In the rows, zero is written as 128.
Here are made-up nodes, facts about them, and rows of numbers that follow some of those facts. Name the node behind each unnamed row.

Named rows:
[105  89 142 115 106 129 163  69  47  74 154 116 155 164 108 118 105  94
 138 151 176 180 179 111  69 161]: grapar
[ 82  97 126 158 138 135 164 145 158 108  97  90 114 181 137 135 109 135
 167 141 173 155 130 163  98 146]: demu
[125 153 149 142 133 123 118 168 155 115 113 145 124  94 132 113 106 118
 115  99 134 141  64 158 120  87]: gigo
[179  34 104 154 174 155 143  10 100  99  64 111 173 195 125  87 154 163
  95 102  40  67 116 106  81 131]: zalun
[101  75 118 155 141 168 168 121 172 115  83  69 109 187 126 124 106 152
 153 130 160 140 142 142 126 147]: klutras
[133 137 127 128 136 113 113 137 120 132 154 153 142 113 119 146 151 111
 122 127 111 110 129  99 144 143]: sezafa
[134  96 125 130 128 115 163 105  99 111  92 109 179 164 135 119 123 149
 122 128 140 135 136 153  92 106]: kises
[123 112 105 118 149  67 146 128 138 141 101 129 151 136 132 157 138 113
 146 140 142 115  92 119 123 113]: tetigrum
[114 124 113 114 148  65 149 133 137 132 101 121 162 139 125 161 132 114
 138 135 146 114  93 110 141 112]: klaplo
[127 128 141 132 141 106  97 145 161 117 110 167  87  93 141 108 141 116
 143 111 108 125  51 168 103  92]: veles
[120 116 107 119 149  69 143 127 136 139 102 127 155 136 130 159 135 114
 143 137 145 116  94 114 129 115]: fodi
[ 92 120 144 139  94 184 120 160 134 112 154 102  50 146 145  90 105 135
 162 164 164 187 180 182  87 155]: stagor
[201 146 136  77  96 155 108  93  91 155 138 118 159 110 146  90 142 187
  80 113  77 101 174 141 155  80]: skatrer
[126 142 144 136 136 122 122 163 165 122 114 142 122  92 130 114 101 115
 111 100 139 141  66 146 119  84]: midrivar
[140 148 123 151 126 131 119 151 119 140 151 153 160  99 128 148 136 116
 113 120 123 124 131 119 128 139]: deflor
[225 109 142  62 111 194 107  52 119 159 124  77 138 141 156  86 178 209
 104 107  45  62 187 140 177  93]: zadas
[121 108 154 139 145 157 126 110 131  79 104 132 123 137 115  65 108 130
  97  90  95 133  95 149  96  93]: kliko
[126 151 148 137 132 123 118 164 162 116 114 148 128  92 133 110 110 120
 114  97 134 140  63 155 120  85]: fligigum
[131 149 119 134 133 114  98 138 121 141 150 162 113 100 116 129 134 115
 115 130 106 111 125 100 140 134]: draka
[136 158 124 153 119 132 111 154 117 138 148 162 134  95 126 135 120 124
  99 120 117 127 129 117 135 137]: sukle
[ 90 166 140 113 113 140 108 182 169 142 151 117  54 119 128 133 120 126
 158 144 148 137 140 123 185 152]: tistafom

Facts:
bamun: pituke 555
bebre: zizape doden,trigin,bestek; pituke 929
beko: pituke 555; stabirok tifusos
bestek: zizape klidol,melar,trigo; pituke 525
boral: pituke 31; stabirok tilik
bradrun: zizape keklen,treklen; pituke 31; stabirok veles
brigror: pituke 525; stabirok grapar
brigroves: zizape klidol,ramizum,trigin; pituke 555
broflun: pituke 31
brote: zizape plisabil,zolem; pituke 929
budu: pituke 31
bunu: pituke 31; stabirok brote,visadro
defesur: pituke 564
deflor: pituke 929; stabirok gipur,tribul
dekir: zizape giflur; pituke 525
demu: zizape klutras; pituke 555; stabirok lefitra,redre
digan: pituke 564
digifun: pituke 929
dilan: pituke 564
doden: pituke 555
domil: zizape kloku,kugru; pituke 525; stabirok tilik
dozo: pituke 31; stabirok dreklim
draka: pituke 31
draskodrol: pituke 929
drastaklon: pituke 555
drebeto: zizape zalun; pituke 525; stabirok rostas,pivan,keklen
drebril: pituke 564; stabirok plafim,grivam
dreklim: pituke 555
drofas: pituke 525
droflan: pituke 555
drokle: pituke 929
dropok: zizape kliko; pituke 929
favim: zizape zalun,treklen; pituke 525; stabirok teskan,digifun,dilan
fedugres: zizape gufafil,trigin; pituke 31
fedun: pituke 929; stabirok budu,klobar,vabul
feklum: zizape geplam; pituke 929
fepler: pituke 555; stabirok grare,klekam,klaplo,trigo
feplok: zizape plisabil,zalun,trigin; pituke 929; stabirok gufafil,broflun
fepun: pituke 31
firok: zizape gise; pituke 31
fligigum: pituke 525; stabirok punon
floflaron: pituke 31; stabirok bestek,rinaklun
flugron: zizape zadas; pituke 555; stabirok broflun,dreklim
flutruso: zizape brigroves,keklen; pituke 555
fodi: pituke 555
fupek: zizape tregril; pituke 31; stabirok todem
gefla: zizape stemu,zadas; pituke 564; stabirok klaplo
geplam: zizape skatrer; pituke 929
gifer: zizape kobrus,doden,skigen; pituke 31
giflur: zizape trigin; pituke 31
gigo: pituke 525; stabirok pubar,sezafa
gipur: pituke 929
gise: zizape klidol; pituke 555
gisti: pituke 555; stabirok dreklim,kugru
grapar: zizape drebeto,tregril,rinaklun; pituke 564
grare: zizape telobo; pituke 564
grirudrom: pituke 555; stabirok fepun,veflel
grivam: pituke 555
griza: zizape zalun,platruk; pituke 555
gropla: pituke 525; stabirok brigroves,skudrar
gufafil: zizape veklom,keklen; pituke 31
kedralem: pituke 31; stabirok defesur,nuskeke
kefaskan: zizape klidol; pituke 555; stabirok loflu
keklen: pituke 555
kibroklu: zizape zadas; pituke 555
kises: zizape plisabil; pituke 555; stabirok rinaklun
kiskes: zizape klogril; pituke 525
klafo: pituke 31
klaplo: pituke 555
klekam: pituke 555
kleski: pituke 555
klidol: pituke 555
kliko: zizape tregril; pituke 525
klobar: pituke 555
klogril: zizape geplam; pituke 929
kloku: pituke 555
kloskunir: zizape ramizum,klutras; pituke 31
klurul: pituke 929; stabirok pledrubrak,defesur
klutras: zizape keklen,trigin; pituke 555; stabirok firok
kobrus: zizape trigo; pituke 31
kugru: zizape trigin; pituke 31
lalal: pituke 555
lale: pituke 525; stabirok gifer,grare,tifusos
lefitra: pituke 564
lenonus: pituke 525; stabirok tubruzol,doden,punon,sezafa
loflu: pituke 31
lonudas: zizape keklen,trigo; pituke 929
lubrorom: pituke 555
mazotu: pituke 31; stabirok vovumi,sikan
medran: zizape tatri; pituke 31; stabirok segrus
megrim: pituke 31; stabirok loflu,redre,platruk
melar: zizape zadas; pituke 564
menaram: pituke 555
midrivar: pituke 525; stabirok plafim
miza: pituke 564
mudros: pituke 555; stabirok grapar
nabam: zizape bamun; pituke 929
nafil: pituke 31; stabirok defesur,veflel,drofas,dilan
nedu: pituke 564; stabirok grare
nimos: pituke 555; stabirok drokle,lubrorom
nuskeke: pituke 31
nuste: zizape treklen; pituke 929; stabirok feklum
pivan: zizape giflur; pituke 929
plafim: pituke 564
plakle: zizape vefle; pituke 525
platruk: zizape klobar; pituke 564
pledran: pituke 525; stabirok voklapom,miza,kloskunir
pledrubrak: pituke 31
plimim: zizape giflur,keklen; pituke 31
plipin: pituke 31; stabirok zalun
plisabil: pituke 555; stabirok defesur
pubar: pituke 31
punon: zizape kobrus; pituke 555
pustu: pituke 564; stabirok klobar
ramizum: pituke 555
rastusken: pituke 31; stabirok tistafom
redre: pituke 929
riden: zizape bamun; pituke 564; stabirok nabam,gise,sezafa,klogril
rinaklun: zizape vovumi,tatri; pituke 31
rostas: pituke 31
ruge: pituke 929; stabirok gipur
rugesker: pituke 555; stabirok grapar
segrus: pituke 31
sezafa: pituke 929
sikan: zizape fedun; pituke 31
skatrer: pituke 31; stabirok budu,giflur,tuliklu
skigen: pituke 31; stabirok fodi,lubrorom
skotrak: pituke 929; stabirok kiskes,tritiklel
skudrar: zizape flutruso; pituke 31
stagor: zizape flutruso,melar,trigin; pituke 31; stabirok zigo
stegok: zizape dekir; pituke 929
stemu: zizape vefle,bestek; pituke 929
stipla: pituke 555; stabirok giflur,klaplo
sukle: pituke 31; stabirok kleski,veflel
tatri: pituke 525
telobo: zizape kliko; pituke 31; stabirok tubruzol,tredu
teskan: zizape vunu,drebril; pituke 929
tetigrum: pituke 555
tifusos: pituke 31
tilik: pituke 564
tinok: pituke 31; stabirok pivan
tistafom: zizape zigo; pituke 31
todem: zizape telobo; pituke 31
tonesu: zizape digan,medran; pituke 564
tredu: pituke 555
treflus: pituke 31; stabirok draka,lubrorom,bestek
tregril: zizape trigin; pituke 555
treklen: zizape visadro; pituke 31; stabirok nabam
tribul: zizape kises; pituke 929
trigin: zizape digan; pituke 31
trigo: pituke 555
trikir: zizape kloku; pituke 929; stabirok broflun,dropok
tritiklel: pituke 31
trivinam: zizape plakle; pituke 929; stabirok drastaklon,tetigrum,lefitra
truzil: zizape zalun; pituke 31; stabirok sezafa,droflan
tubruzol: pituke 31
tuliklu: zizape zadas,skatrer; pituke 929
vabribil: zizape kloku; pituke 929; stabirok menaram
vabul: zizape plimim; pituke 564
vebrok: zizape geplam; pituke 525
vefle: zizape drebril; pituke 31
veflel: pituke 525
veklom: pituke 564; stabirok draskodrol
veku: pituke 555; stabirok trigo,lalal
veles: pituke 525
vetedim: zizape lonudas; pituke 555
visadro: pituke 555
voklapom: pituke 564
vovumi: zizape plisabil,zadas,klidol; pituke 555
vubus: pituke 31; stabirok fodi,flutruso
vufel: zizape nuste; pituke 564; stabirok lalal
vunu: zizape geplam,rinaklun; pituke 564; stabirok tredu,klafo,klogril
zadas: pituke 929
zalun: pituke 555
zemor: pituke 31; stabirok tredu,tribul
ziflas: pituke 31; stabirok pivan,flutruso
zigo: zizape vetedim,doden; pituke 564
zolem: pituke 31

Which node is each row?
No name comes twice in this set of rows, the named rows included.
[117  96 138 114 109 128 128 119  83 101 165 121 129 139 121 106 118  92
 135 152 145 147 171 110  97 149] : brote
[124 162 111 113 154 113 112 144 130 157 152 152 122 100 109 127 124 116
 103 135 101 122 138 105 140 119] : segrus
[162 129 141  73  99 106 113 111  78 133 159 134 158 113 136 119 149 128
 120 135 117 114 159 115 142 107] : klogril
[127 160 120 147 121 103 149 139 110 137 143 160 165 102 117 188 131  97
 138 136 169 162 122 125 115 147] : riden
[132 145 143 135 145 114 114 157 161 129 114 140 119  92 138 111 108 109
 117 112 129 137  61 161 104  80] : pledran
[106 139 124 165 139 137 161 118 103 114 137 151 163 131 101 161 120 106
 124 127 155 167 145 127  95 161] : vufel
[184  81 125 118 143 163 160  47 101 115  68  89 190 187 135  94 148 199
  95  97  69  84 146 149 123  94] : plisabil
[107 117 135 125 115 141 157  99  94 102 147 121 131 151 117 135 121 111
 147 145 169 171 169 139  95 159] : tonesu
[137 138 126 170 133 154 116 121  94 111 139 165 152 123 109 105 124 140
  81 109  86 125 143 126 109 139] : telobo
[150 111 125  98 147 145 131 105 209 165  72  61  88 172 158 140 168 189
 168 119 105  73 105 147 195 118] : doden
[128 105 140  63  90  89 156 125 113 123 110  72 136 156 158 128 121 144
 165 156 189 148 147 158 128  90] : kibroklu
[ 85 123 155 115  91 171 127 168 153 116 162  76  58 149 145 123 117 123
 187 158 183 164 180 155 141 169] : bebre
[108 132 139 135 114 188 119 158 185 142 147  86  57 143 144 135 135 137
 172 136 146 131 155 140 171 168] : lonudas
[112 114 141 117 116 127 127 123  81 102 157 136 143 138 117 111 134 109
 123 137 122 134 163 113 114 145] : tribul

Now the same nodes, written a new way:
Named rows:
[122 138 117 118 120 121 136 126 117 129 128 129 123 129 133 141 118 131
 131  91 119 104 123 120 127 140 136 145 131]: plipin
[134 134 135 126 142 121 143 134 131 124 143 127 124 136 126 136 122 119
  98 133 129 113 122 123 131 132 121 134 125]: broflun
[119 130 130 137 136 119 132 143 134 126 146 134 124 127 121 138 108 125
 129 128 139 118 130 129 128 134 121 140 133]: pledrubrak
[132 135 131 139 135 121 145 130 135 131 133 125 122 133 124 112 123 117
 121 124 131  97 121 122 127 140 121 132 134]: fepun
[125 145 124 103 119 120 144 131 128 135 137 120 124 131 130 126 109 120
 129  99 121 122 128 131 126 150 121 129 125]: boral
[150 117 112 123  91 141 114 118 109 135 125 119 125 102 123 115 137 120
 122 141 127 136 154 121 131 117 134 127 135]: tatri
[120 117 123 111  95 133 119 118 143 134 129 130 138 119 124 131 135 158
 145 144 127  98 131 124 129 116 124 127 110]: dekir
[105 131 131 117 111 131 126 104 152 124 135 127 137 120 134 129 128 147
 162 114 118  83 110 126 123 120 117 123 113]: favim
[125 125 129 145 116 131 139 130 140 124 137 129 129 101 125 109 119 131
 130 125 123  88 126 126 130 143 116 134 128]: drofas
[132 124 130 120 125 140 101 106 111 120 151 117 129 107 139 126 131 107
 127 122 119 184 132 135 130  99 119 124 133]: flugron
[138 112 114 141  89 141 107 130 128 144 113 125 131 101 112 113 134 143
 115 160 144 118 160 123 128 108 143 126 143]: trigo
[135 108 144 132 139 140 101 117 118 116 146 127 134 111 132 116 148 109
 124 167 139 160 133 127 129  91 118 112 127]: vovumi
[129 112 137 129 123 134 114 115 134 129 132 128 140 122 125 106 148 138
 148 182 138 117 130 125 124  98 118 109 115]: brigroves
[126 123 119 120 106 138 115 112 118 130 126 123 130 102 133 120 135 128
 144 121 117 148 141 131 128 112 126 120 130]: kises
[153 112 112 139  69 132 124 130 128 140 105 131 133 113 116 111 141 159
 118 139 143  83 146 117 131 114 151 142 134]: zalun
[120 145 122 115 125 130 134 130 131 125 125 130 122 135 129 140 117 121
 125  96 116 137 136 130 126 156 116 132 130]: nedu
[110 128 129 136 142 137 113 103 154 128 122 128 125 153 130 166 146 123
 149 133 120 152 119 121 126 115 113 118 127]: tonesu
[114 136 129 135 172 120 127 128 114 119 100 138 129 151 139 145 143 137
 151  99 121 144  96 124 125 126 156 127 129]: vabribil
[142 123 124 145 166 132 109 130 106 127 116 126 121 149 134 137 139 104
 140 157 129 236 133 140 130 112 140 118 136]: stemu
[121 120 127 161 173 125 108 136 129 126 121 134 128 151 128 157 137 122
 146 148 142 190 126 139 127 107 142 127 139]: tribul
[116 145 122 147 161 119 136 145 122 124 107 131 126 137 130 137 116 128
 138  80 129 154 116 135 125 143 159 130 141]: deflor

Rows to name:
No name comes twice in this set of rows, the named rows included.
[164 117 105 145 129 132  99 147  94 132 109 121 118 133 121 127 141  95
 101 137 151 228 172 135 126 105 161 126 161] : zadas
[129 129 133 119 144 141 103 104 123 124 145 119 121 149 141 146 140  84
 144 123 119 205 137 132 122 110 107 118 138] : gefla
[138 119 125 128 119 135 110 113 126 134 138 120 125 146 127 132 141 100
 121 165 132 180 138 123 127  99 119 120 136] : rinaklun
[146 127 115 108 106 142 104 133 100 127 128 121 117 130 128 142 128  91
 102 119 125 198 165 130 126 133 130 126 146] : drebril
[116 120 120 133 102 129 116 112 151 146 110 128 132 143 112 147 139 146
 133 163 141 104 146 114 125 100 141 118 130] : giflur
[126 127 118  92 115 129 111 110 129 135 140 119 128 144 130 151 126 120
 128 126 128 160 138 132 128 110 122 126 128] : medran
[122 122 134 158 122 136 122 106 142 130 125 125 134 121 127 115 143 134
 143 142 128 112 124 120 127 104 124 122 132] : punon
[113 137 147 129 156 121 145 133 135 118 140 132 124 125 129 127 125 114
 106 139 121 112 114 119 129 134 116 121 122] : sikan
[148 136 136 123 134 123 145 133 144 131 135 126 125 150 124 117 122 114
 117 130 129 126 132 131 129 158 105 134 121] : tilik
[123 118 135 135 123 129 132 141 131 133 120 133 137  98 118 114 133 156
 112 154 143  79 140 121 129 127 135 118 120] : visadro
[131 130 121 123 127 141 100 113 111 125 135 122 116 139 136 153 135  85
 137 122 114 226 139 134 128 126 113 129 141] : vunu
[117 118 143 126 142 133 111 116 140 125 135 136 130 164 131 146 153 115
 145 160 131 159 119 121 123 110 106 120 120] : grapar
[123 137 133 114 171 121 132 132 132 125 131 129 133 162 135 138 127 138
 137 114 134 152 108 139 126 124 143 123 123] : trikir

